Below are the code and all the weights of a small trained network. Each question names an input and a class and asks about switching units off, where a switched-off unit gives its printed mean instead of its output.

import numpy as np


def w(rows, s, z=0):
    codes = np.array(rows[::2]) - 128.0
    scale = np.full(codes.shape[1], s)
    scale[-1] = z or s
    return codes * scale


def f(y):
    return np.maximum(y, 0)


def log_softmax(a):
    a = a - a.max(-1, keepdims=True)
    return a - np.log(np.exp(a).sum(-1, keepdims=True))


def net(x, mask):
    res = np.array(x, float).reshape(1, 8) / 4 @ E
    y = f(res @ A[0][:, :-1].T + A[0][:, -1])
    res = res + np.where(mask, y, B[0][:, -1]) @ B[0][:, :-1]
    return log_softmax(res[-1] @ U[:, :-1].T + U[:, -1])


A, B = {}, {}
E = w([
[132,138,134],'x0',
[132,137,133],'x1',
[139,153,142],'x2',
[121,112,119],'x3',
[254,98,71],'x4',
[161,22,237],'x5',
[147,172,154],'x6',
[131,135,132],'x7',
],0.0092)
A[0] = w([
[121,149,103,173],'N1',
[108,138,138,44],'N2',
[117,180,52,168],'N3',
[102,183,56,172],'N4',
[137,101,103,133],'N5',
[162,120,115,78],'N6',
[125,101,100,49],'N7',
[136,119,145,202],'N8',
[192,134,82,61],'N9',
[116,140,108,189],'N10',
[121,180,127,114],'N11',
[6,155,171,45],'N12',
[177,119,106,63],'N13',
[119,142,141,7],'N14',
[141,132,126,96],'N15',
[105,139,85,211],'N16',
[172,110,104,45],'N17',
[124,110,119,10],'N18',
[108,156,93,164],'N19',
[140,93,177,143],'N20',
[155,128,112,80],'N21',
[132,147,123,148],'N22',
[130,134,136,62],'N23',
[188,126,102,27],'N24',
[153,67,215,208],'N25',
[97,139,135,70],'N26',
],0.024,0.0018)
B[0] = w([
[109,141,157,167],'N1',
[145,102,100,148],'N2',
[85,133,194,229],'N3',
[61,116,211,233],'N4',
[130,127,127,153],'N5',
[145,127,84,157],'N6',
[137,142,138,144],'N7',
[105,136,136,150],'N8',
[180,113,66,190],'N9',
[101,128,141,159],'N10',
[110,120,128,175],'N11',
[244,125,5,254],'N12',
[164,133,70,170],'N13',
[127,110,114,140],'N14',
[143,114,124,136],'N15',
[105,150,161,180],'N16',
[169,142,100,169],'N17',
[143,144,137,134],'N18',
[105,123,174,184],'N19',
[78,153,165,185],'N20',
[148,113,98,151],'N21',
[117,131,132,147],'N22',
[125,134,123,130],'N23',
[172,127,64,176],'N24',
[45,128,223,232],'N25',
[153,116,104,159],'N26',
],0.022,0.018)
U = w([
[8,123,168,254],'0',
[151,113,14,2],'1',
],0.014,0.0013)

Each question gives the input, the list of numbers given to net, and the class t.
The units are the neurons (one row each of A and B). Each row of codes is followed by its name. A weight is (code - 128) times the scale printed after its matrix; where a second scale follows, it is the last column's (A, B and U).
mask holds one flag per neuron, in row order. A switched-off neuron (its flag False) gives its mean, the last column of its row in B, instead of its output. The means were averaged over made-up inputs and are rounded, as every weight is.
A unit's drop is (log p(t) with every unit on - log p(t) with that unit switched off) / (log p(t) with every unit on - log p(t) with every unit switched off).
The circuit of an input: a set's keep is (log p(t) with only the set's units on - log p(t) with every unit switched off) / (log p(t) with every unit on - log p(t) with every unit switched off). Starting from the 12 units with the biggest drops (on a tie, the unit counted first), units are removed one at a time, each time the one whose removal leaves the highest keep (on an exact tie, the one counted first), for as long as the keep stays at least 0.8.
units of the circuit, in order: the units of the circuit, biggest drop first
k most important neurons: the k neurons with the biggest drops, biggest first
drop when u is switched off: that unit's drop, to one decimal
input [6,-2,4,-6,-6,-5,8,-3], class 1: units of the circuit, in order : N12
input [-3,1,4,6,-5,4,5,2], class 1: 3 most important neurons : N12, N4, N3
input [-8,0,-6,-5,7,-8,5,-5], class 0: 2 most important neurons : N4, N3
input [0,8,-4,8,5,-6,-2,-4], class 0: 3 most important neurons : N12, N4, N3
input [1,8,-2,7,6,-7,4,8], class 0: 2 most important neurons : N12, N4
input [-7,7,-5,3,6,-6,-1,-2], class 0: 2 most important neurons : N12, N4
input [0,-3,-4,1,7,-8,3,3], class 0: 2 most important neurons : N4, N3
input [-5,-4,8,-2,-3,-2,-1,8], class 1: 2 most important neurons : N25, N12
input [8,8,-7,-2,-6,-2,2,-2], class 1: drop when N12 is switched off : 0.4
input [3,8,5,1,4,-2,-8,1], class 1: drop when N25 is switched off : 0.1
input [-2,-7,-8,-3,-8,4,0,4], class 1: drop when N12 is switched off : 1.3
input [2,-8,-5,-6,7,5,-1,2], class 1: drop when N18 is switched off : 0.0
